In the rows, zero is written as 128.
Each row of numbers belongs to one of the things below and depends on some of the facts about them. Some rows are named. Which thing is each other row?

Named rows:
[121 140 135 123 123 117 137 116 119 129 132 127 134 131 133 109 126 124
 125 136 136 138 109 105 151 123 108 119 111 121 119 112 139 115 114] : nadrak
[120 153 122 137 147 127 124 163 122 114 143 126 104 146  94 116 123 124
 124 123 154 116 158 153 118 180 157 143 112 155 108 106 118 105 143] : brodos
[121 113 126 129 123 138 120 130 124 134 130 140 121 138 123 128 132 151
 123 113 137 121  99 114 110 148 163 101 112 145 135 128 134 141 151] : votostin
[126 123 129 126 107 129 133 127 131 134 133 130 134 127 122 106 117 123
 128 133 139 134 118 117 143 124 125 146 122 125 133 132 127 141 130] : tosol
[135 130 125 126 137 131 117 127 124 131 118 123 125 126 126 123 142 129
 124 138 117 124 128 137 132 127  86 120 149 124 125 113 131 140 127] : brafal
[124 120 134 127 133 115 123 145 134 136 118 136 139 125 131 148 124 112
 135 123 133 139 152 117 117 128 123 179 130 109 133 136 146 144 127] : flufer
[126 126 128 133 112 126 125 136 128 122 136 127 131 134 130 170 141 131
 142 136 118 135 148 135 124 110 126 130 122 127 130 135 152 116 129] : puvi
[134 132 130 126 118 134 120 124 118 131 117 122 125 126 119 112 145 131
 125 141 121 130 120 135 142 125  83 116 149 131 123 117 131 141 122] : galu
[136 132 122 125 113 137 122 120 121 132 129 120 130 127 119 103 132 129
 126 152 122 124 117 135 156 118  90 121 152 124 129 113 125 143 123] : flikel
[128 129 128 133 115 127 124 136 126 120 138 123 134 134 130 181 143 132
 142 141 111 134 151 141 124 103 124 123 124 128 128 134 154 106 128] : grudre
[132 136 131 126 143 131 134 127 131 120 133 126 127 128 116  99 123 126
 114 131 124 121 143 125 118 100 144 151 125 131 135 140 111 138 135] : fladrabor
[136 129 127 128 115 134 117 126 121 129 120 122 124 127 120 127 148 133
 128 143 117 129 134 141 138 121  84 117 151 130 128 121 133 140 127] : buplek
[118 121 100 133 119 155 126 141 144 149 128 153 137 127 166 137 142 141
 124 109  98  99 111 131  96 159 180 108 145 144 119 118  82 127 112] : brestim
[133 132 130 125 141 130 137 130 131 119 134 125 128 129 116  93 121 123
 115 133 127 123 136 121 119 100 141 150 124 132 135 135 113 139 135] : bostodren
[126 136 135 127 126 124 127 123 115 129 115 128 125 128 122 111 142 130
 124 128 126 140 114 121 138 135  89 120 131 130 116 116 132 131 115] : rodan
[130 113 150 123 116 154 125 111 138 112 117 123 141 102 119 113 115 116
 144 111 119 142 142 114 128 104  68 125 135  84 131 154 131 112 133] : gife
[130 140 127 124 149 123 126 118 124 128 123 125 128 128 136 127 133 125
 129 132 122 121 121 127 138 131 103 118 135 119 120 108 130 118 120] : kleber

How the things are related:
brupum(bedu, flimoplu); brupum(brestim, trelus); brupum(brifloskes, skesti); brupum(brivi, ristes)
brupum(brodos, testok); brupum(brostum, trafi); brupum(busetrim, zamo); brupum(dabes, veklin)
brupum(dogrok, timem); brupum(doko, naflevu); brupum(doskal, degil); brupum(fogrebus, flimoplu)
brupum(fomigo, laflugru); brupum(klozal, tokom); brupum(kluskom, naflevu); brupum(lastan, veklin)
brupum(linanen, naflevu); brupum(madrum, flimoplu); brupum(mebol, flufer); brupum(mede, plibar)
brupum(naben, naflevu); brupum(naflevu, ramel); brupum(nitor, vovo); brupum(plazim, greni)
brupum(pleplu, flufer); brupum(raskul, gife); brupum(ravil, zamo); brupum(repu, flimoplu)
brupum(reske, bivim); brupum(rogu, flufer); brupum(romur, ploza); brupum(ronuk, flufer)
brupum(sifi, brero); brupum(sigrum, reskem); brupum(skagrol, flimoplu); brupum(skesu, ploza)
brupum(sovil, gigro); brupum(stikur, ristes); brupum(stunan, veklin); brupum(tadis, nunen)
brupum(tatik, flimoplu); brupum(tokom, pilik); brupum(treflol, pilik); brupum(vosok, gigro)
brupum(votostin, flimoplu); brupum(votrom, sigrum); brupum(zustu, gife); midrek(badru, sifi)
midrek(badru, luzo); midrek(baplo, dudem); midrek(baplo, vosok); midrek(baskor, toklin)
midrek(baskor, zagrus); midrek(baskor, skesti); midrek(baskor, pilik); midrek(bastel, bruflustas)
midrek(bedu, bidom); midrek(bedu, fladrabor); midrek(bifun, grulom); midrek(bitre, tririvu)
midrek(bivim, pleplo); midrek(bozum, baplo); midrek(brafal, sovil); midrek(brafal, klogagrar)
midrek(bratin, trisik); midrek(bratin, bifun); midrek(brestim, plibar); midrek(brestim, flalupli)
midrek(brifloskes, dukesu); midrek(brodos, trinu); midrek(brodos, lastol); midrek(brostum, dabes)
midrek(buplek, galu); midrek(buplek, flikel); midrek(buve, mebol); midrek(buve, mitra)
midrek(degil, stunan); midrek(deplim, drakiflol); midrek(dodromar, tririvu); midrek(doko, pabik)
midrek(drakiflol, nadrak); midrek(drapor, susta); midrek(drostan, plazim); midrek(dudem, nadrak)
midrek(dugrun, pezi); midrek(dukesu, popate); midrek(dukesu, mitra); midrek(faklol, boskebrol)
midrek(figris, ploza); midrek(fladrabor, bostodren); midrek(flalupli, grulom); midrek(flimoplu, flutak)
midrek(flufer, sobel); midrek(fogrebus, trinu); midrek(fogrebus, popate); midrek(gaflor, gibul)
midrek(galu, degil); midrek(galu, sovil); midrek(gibul, sobel); midrek(greskel, nadrak)
midrek(greskel, dudem); midrek(gresto, plibar); midrek(grudre, badru); midrek(grudre, trezem)
midrek(grudre, pezi); midrek(grulom, veska); midrek(grulom, stikur); midrek(kivun, vodrus)
midrek(kivun, bruflustas); midrek(kivun, pilik); midrek(klatrar, tudre); midrek(kleber, boskebrol)
midrek(kluskom, bidom); midrek(kluskom, skagrol); midrek(kluskom, trelus); midrek(laflugru, lafol)
midrek(laflugru, grudre); midrek(laskos, stogres); midrek(lastan, stustoska); midrek(lastol, bivim)
midrek(ligridok, trubru); midrek(ligridok, rodan); midrek(ligridok, stiflim); midrek(lutrom, laflugru)
midrek(luzo, klatrar); midrek(nitor, tadis); midrek(pilik, plibar); midrek(plafles, stikur)
midrek(plazim, trezem); midrek(pleplu, sobel); midrek(plevek, neros); midrek(plevek, boskebrol)
midrek(plevek, baplo); midrek(pugen, plibar); midrek(puvi, dugrun); midrek(ravil, tosol)
midrek(reske, ravil); midrek(reskem, bifun); midrek(ristes, sobel); midrek(ristun, mede)
midrek(rodan, bozum); midrek(romur, veska); midrek(romur, testok); midrek(sepi, ronuk)
midrek(sepi, plibar); midrek(sifi, timem); midrek(sigrum, trisik); midrek(skagrol, luzo)
midrek(skesu, raskul); midrek(skesu, luzo); midrek(skibo, mitra); midrek(skibo, tririvu)
midrek(skibo, fladrabor); midrek(skonan, trelus); midrek(stiflim, neros); midrek(stiflim, galu)
midrek(stobro, mebol); midrek(stogres, zipos); midrek(studevo, bozum); midrek(stustoska, susta)
midrek(takleva, brafal); midrek(tamok, timem); midrek(tatik, timem); midrek(testok, brodos)
midrek(timem, greskel); midrek(tokom, grizostek); midrek(tredun, timem); midrek(trezem, trivan)
midrek(trime, klobrom); midrek(trime, skonan); midrek(trinu, zustu); midrek(trivan, dugropi)
midrek(tudre, faklol); midrek(tudre, pleplo); midrek(tudre, boskebrol); midrek(vaplak, sovil)
midrek(vaplak, klogagrar); midrek(vaplak, gidum); midrek(vaplak, flikel); midrek(vezil, plibar)
midrek(vodrus, klatrar); midrek(vodrus, klogagrar); midrek(vodrus, kleber); midrek(votostin, tosol)
midrek(zagrus, vaplak); midrek(zagrus, gidum); midrek(zagrus, trelus); midrek(zamo, buplek)
midrek(zamo, drostan); midrek(zipos, zustu); midrek(zipos, skagrol); midrek(zuklan, trupor)

Name these rows:
No name comes twice in this set of rows, the named rows included.
[129 142 129 124 143 128 137 119 122 123 135 123 130 129 133 109 118 121
 129 135 127 124 119 123 145 126 123 114 123 127 119 114 116 113 118] | pleplo
[125 125 130 131 119 124 129 133 132 129 127 130 127 127 121 127 124 125
 124 127 137 132 137 131 129 134 130 141 126 127 128 132 132 131 131] | naflevu
[125 135 138 126 133 120 125 127 117 130 111 131 126 127 125 123 143 130
 126 119 124 139 120 119 130 136  89 121 127 130 115 118 136 127 114] | studevo
[118 126 130 129 135 130 123 120 118 129 135 138 125 145 136 149 144 151
 129 122 126 124 101 103 113 139 153  82  99 141 121 112 150 111 139] | tatik
[133 124 127 130 103 136 123 132 123 126 131 123 130 131 122 142 146 133
 135 144 116 132 135 137 139 111  99 118 140 131 129 128 142 129 126] | drostan
[126 134 129 131 134 122 127 129 126 117 137 126 133 137 135 169 140 130
 138 136 115 130 148 129 126 107 131 118 121 122 127 127 152 103 125] | badru
[129 137 134 125 117 127 130 121 117 130 119 126 126 126 120  95 137 130
 123 135 128 137 110 121 150 133  83 119 135 133 121 116 126 135 116] | trubru
[123 140 136 125 135 118 129 121 116 128 116 128 127 129 130 114 138 128
 124 127 127 140 119 110 140 136  91 117 120 128 114 112 136 117 113] | baplo
[135 134 110 130  99 124 127 116 133 132 125 112 112 129 118  81 131 133
  89 145 134 119 121 138 164 137 100  86 137 126 117 112 128 127 133] | sovil
[127 129 129 128 154 144 129 130 121 118 135 134 117 141 125 119 134 152
 122 105 127 113 116 123  91 135 185  96 105 158 128 137 106 122 150] | fogrebus
[120 135 135 127 130 117 129 125 121 125 122 130 132 129 133 135 134 126
 127 127 129 139 124 109 135 129 108 125 114 124 119 117 140 118 119] | drakiflol
[131 127 124 127 152 127 119 127 130 133 123 128 127 127 138 147 129 126
 132 126 122 119 127 136 121 138 117 128 140 118 126 118 132 131 130] | bastel
[127 137 136 126 150 123 122 128 117 128 109 131 123 126 131 136 149 131
 125 121 117 134 127 124 120 140  85 116 131 127 112 117 136 120 115] | plevek
[137 127 120 126 150 129 114 126 129 131 123 125 125 128 129 138 136 128
 127 138 116 116 135 141 127 127 112 124 154 119 130 116 132 140 134] | zagrus

Now the same things, written a new way:
Some things and their rows:
[132 126 117 131 124 122 136 126 126 128 123 131 121 127 131 124 120 136
 105 125 118 127 119 111 116 126 131 123 131 126 120 127 134 128 122 122
 114 133] : klobrom
[129 125 119 128 112 158 125 157 138 151 119 153 134 127 130 114 122 117
 211 120 162 131 121 130 166 123 131 122 160 126 152 191 126 161 130 117
 103 117] : doko
[147 126 122 131 116 115 123 131 126 127 120 125 121 125 127 122 120 119
 117 132 120 124 119 132 126 125 135 123 128 125 124 123 128 137 131 121
 121 110] : dogrok
[119 127 151 110 113 161 149 122 175 127 118 133 138 134 127 120 129 111
 161 118 135 127 154 114 119 126 129 122 144 126 122 117 125 126 123 129
 181 162] : flimoplu
[120 126 126 124 113 124 122 121 127 125 133 132 132 128 145 116 120 113
 118 116 119 142 130 158 125 128 132 122 130 129 122 126 129 125 124 121
 113 111] : tamok
[142 126 116 108 124 119 128 119 128 125 119 126 121 125 118 149 120 119
 105 131 140 123 126 109 114 132 130 123 125 125 124 168 134 124 124 132
 134 114] : buplek
[121 125 117 122 125 124 139 138 126 128 124 125 126 128 126 117 121 127
 139 131 118 123 123 114 115 129 134 123 134 125 123 122 137 132 125 124
 125 146] : susta
[129 135 125 161 120 116 125 143 127 156 120 124 121 125 111 116 120 112
 100 117 126 127 122 142 187 134 156 123 131 126 135 114 129 126 124 147
 148 114] : romur
[136 126 118 132 138 130 165 122 129 130 122 127 127 127 130 141 121 150
 101 129 120 125 119 112 115 139 132 123 127 124 121 143 150 124 122 124
 122 126] : klogagrar
[119 126 116 147 112 119 136 120 128 128 129 125 128 129 153 113 120 128
 120 118 120 123 128 119 120 125 136 124 130 124 135 160 151 135 122 127
 129 120] : lafol
[118 126 117 117 140 116 152 143 127 134 123 128 122 126 109 117 125 111
 110 116 120 124 143 109 126 123 136 123 167 126 118 122 126 128 123 158
 125 125] : gife
[123 136 115 208 120 117 131 145 127 148 119 123 123 131 119 112 121 110
 107 117 120 129 130 142 158 128 138 123 126 125 122 139 129 126 122 129
 113 109] : raskul
[127 125 123 116 118 127 123 126 127 127 118 126 124 125 134 113 121 116
 146 122 135 124 118 112 142 133 161 135 127 125 134 107 126 126 126 131
 158 136] : grulom
[131 126 150 149 135 187 127 119 139 164 120 127 125 126 126 219 121 160
 157 118 120 138 162 166 140 190 128 122 133 139 141 134 126 187 125 162
 184 131] : lastan
[123 126 121 136 115 161 123 162 138 151 120 152 138 125 133 117 121 120
 205 123 151 127 121 127 169 124 129 122 157 126 152 192 127 164 128 118
 106 115] : linanen
[152 126 124 137 120 117 124 130 128 126 119 124 121 125 136 118 120 115
 114 132 119 123 120 126 128 126 140 123 131 125 121 120 135 137 133 124
 113 114] : votrom
[170 128 116  99 129 131 129 119 128 129 133 124 154 130 187 118 122 151
 128 151 123 162 117 147 115 124 138 126 130 124 122 111 194 142 154 117
 112 121] : vosok

Rows to name:
No name comes twice in this set of rows, the named rows included.
[118 126 125 107 169 219 128 118 134 156 129 139 144 124 120 214 121 166
 179 118 120 156 169 116 123 175 131 124 170 140 135 126 123 142 123 185
 196 219] | veklin
[117 126 128 182 132 164 141 148 128 129 160 155 121 148 111 133 151 164
 123 117 120 128 120 109 122 121 132 179 126 124 121 144 129 129 121 120
 166 107] | pilik

Now the same things, written a new way:
Some things and their rows:
[117 141 111 135  90 144 150 115 128 133 126 128 137] : bruflustas
[127 139 124 142 112 115 101 127 124 140 102 115 142] : tudre
[ 82 145 216 138 126  99 117  34 141 119 208 133 141] : brestim
[114 123 115 168 106 147 118 134 122 102 133 136 159] : zagrus
[116 122 139 167 110 143 110 145 131  95 130 120 179] : baskor
[145 141 125 123 154 105 120 126  95 127 104 135 152] : badru
[134 111 138 114 137 133 120 143 128 119 139 118 133] : figris
[113 143  86 152  85 147 145 108 127 127 134 141 135] : klogagrar
[120 135 117 155 103 130 112 125 127 119 109 124 160] : vodrus
[154  99 128 113 138 138 148  85 180 131 112 174 101] : tadis
[128  96 149 130 165 102 146 120 186  90 127 148 110] : pleplu
[142 129 123 109 140 106  98 128 134 133 111 103 128] : deplim
[137 117 130 113 132 139 129 135 129 121 148 126 121] : stustoska
[127 130 112 142 112 143 140 129 116 126 143 147 125] : klobrom
[137 113 130 110 136 138 127 142 131 115 152 121 120] : gibul
[106 125 149 143 118 115 190  97 183 104 107 153 122] : ronuk
[ 71 136 140 138 213  86 114  76 154 135 104 123 107] : tatik

Which thing is each row?
No name comes twice in this set of rows, the named rows included.
[137 142  99 106 123 106 109 112 133 147 106 111 118] | dudem
[ 57 123 153 182 192 115 112 106 143 128 143 151 100] | bedu
[125 110 140 135 153 100 159 109 179 104 119 153 105] | rogu
[134 122 146 143 129 125 111 151 109 150 139 138 109] | dukesu
[122 130  92 149 102 137 111 118 135 112 130 126 139] | galu
[134 149 110 132 123 115 135 117  95 146 108 143 134] | luzo
[140 146  95  98 122 112 122 104 125 157 110 116 103] | nadrak
[119 134  81 149  93 150 142 109 123 116 138 142 136] | flikel
[ 63 131 174 167 191 104 111 107 145 151 124 132  93] | fogrebus
[124 150 107 145 105 124 126 121 110 142 106 129 136] | klatrar

